Here is a tiny trained network, its code and every weight. The questions are about switching its units off for an input and a class, where a switched-off unit gives its printed mean instead of its output.

import numpy as np


def w(rows, s, z=0):
    codes = np.array(rows[::2]) - 128.0
    scale = np.full(codes.shape[1], s)
    scale[-1] = z or s
    return codes * scale


def f(y):
    return np.maximum(y, 0)


def log_softmax(a):
    a = a - a.max(-1, keepdims=True)
    return a - np.log(np.exp(a).sum(-1, keepdims=True))


def net(x, mask):
    res = np.array(x, float).reshape(1, 3) / 4 @ E
    y = f(res @ A[0][:, :-1].T + A[0][:, -1])
    res = res + np.where(mask, y, B[0][:, -1]) @ B[0][:, :-1]
    return log_softmax(res[-1] @ U[:, :-1].T + U[:, -1])


A, B = {}, {}
E = w([
[118,255,192,97,58,241,66,213],'x0',
[129,26,100,225,42,194,241,215],'x1',
[37,128,22,36,34,11,114,215],'x2',
],0.0091)
A[0] = w([
[105,135,96,76,68,65,123,171,163],'n0',
[105,154,135,98,175,87,40,141,89],'n1',
[101,179,178,102,139,68,121,79,102],'n2',
[99,77,92,247,67,162,181,183,98],'n3',
[112,128,125,162,65,141,214,130,107],'n4',
[120,178,95,129,173,94,114,95,97],'n5',
[108,198,164,123,85,183,87,190,39],'n6',
[114,142,145,78,154,126,127,116,90],'n7',
[170,158,166,163,158,182,137,93,158],'n8',
[29,165,68,49,67,70,138,176,165],'n9',
[112,163,116,161,124,105,90,96,84],'n10',
[154,153,135,68,178,104,55,75,126],'n11',
[134,153,140,86,80,209,69,144,56],'n12',
[174,122,169,165,181,222,120,60,155],'n13',
[126,158,108,94,149,118,107,82,72],'n14',
[139,39,88,162,171,24,145,46,4],'n15',
],0.013,0.0034)
B[0] = w([
[136,187,135,154,74,70,171,75,215],'n0',
[189,98,139,108,119,140,164,151,193],'n1',
[146,112,159,77,77,175,103,192,185],'n2',
[202,77,142,66,60,175,91,159,242],'n3',
[187,99,120,93,95,180,108,185,189],'n4',
[191,106,158,120,135,170,94,146,172],'n5',
[17,105,34,143,220,168,105,129,216],'n6',
[97,94,188,106,99,168,108,121,157],'n7',
[137,141,149,168,118,52,182,86,215],'n8',
[122,165,178,193,90,64,151,58,253],'n9',
[163,124,147,143,125,155,121,158,150],'n10',
[194,80,151,110,73,188,106,188,213],'n11',
[44,112,35,156,233,127,104,150,199],'n12',
[135,169,219,153,95,36,189,56,250],'n13',
[176,97,101,99,111,136,129,164,169],'n14',
[9,151,6,139,242,148,105,130,245],'n15',
],0.011,0.019)
U = w([
[119,157,212,167,82,9,148,76,209],'0',
[174,74,181,107,69,246,107,214,1],'1',
[18,119,97,146,247,174,109,152,186],'2',
],0.011,0.00086)

Each question gives the input, the list of numbers given to net, and the class t.
The units are the neurons (one row each of A and B). Each row of codes is followed by its name. A weight is (code - 128) times the scale printed after its matrix; where a second scale follows, it is the last column's (A, B and U).
mask holds one flag per neuron, in row order. A switched-off neuron (its flag False) gives its mean, the last column of its row in B, instead of its output. The means were averaged over made-up inputs and are rounded, as every weight is.
A unit's drop is (log p(t) with every unit on - log p(t) with that unit switched off) / (log p(t) with every unit on - log p(t) with every unit switched off).
unit that matters most: the unit with the biggest drop
top k neurons: the k neurons with the biggest drops, biggest first
drop when u is switched off: that unit's drop, to one decimal
input [-5,6,1], class 1: unit that matters most	n3
input [6,-6,-4], class 1: top 4 neurons	(n11 n15 n2 n1)
input [2,-8,-7], class 1: top 3 neurons	(n11 n9 n2)
input [3,7,-7], class 0: top 3 neurons	(n13 n8 n11)
input [5,-4,3], class 2: top 4 neurons	(n6 n12 n3 n13)
input [-8,7,5], class 2: top 2 neurons	(n15 n11)
input [0,2,-1], class 1: top 3 neurons	(n9 n13 n15)
input [5,7,-7], class 0: top 4 neurons	(n13 n8 n11 n2)
input [7,0,-8], class 0: top 3 neurons	(n13 n8 n15)
input [-1,4,-3], class 1: top 2 neurons	(n9 n3)
input [-7,8,3], class 1: top 2 neurons	(n3 n4)
input [-4,-3,2], class 2: top 3 neurons	(n15 n3 n13)
input [8,4,-6], class 2: drop when n12 is switched off	0.8
input [6,3,3], class 2: unit that matters most	n6
input [-8,0,-3], class 2: drop when n15 is switched off	0.9
input [3,-3,0], class 1: drop when n15 is switched off	2.8
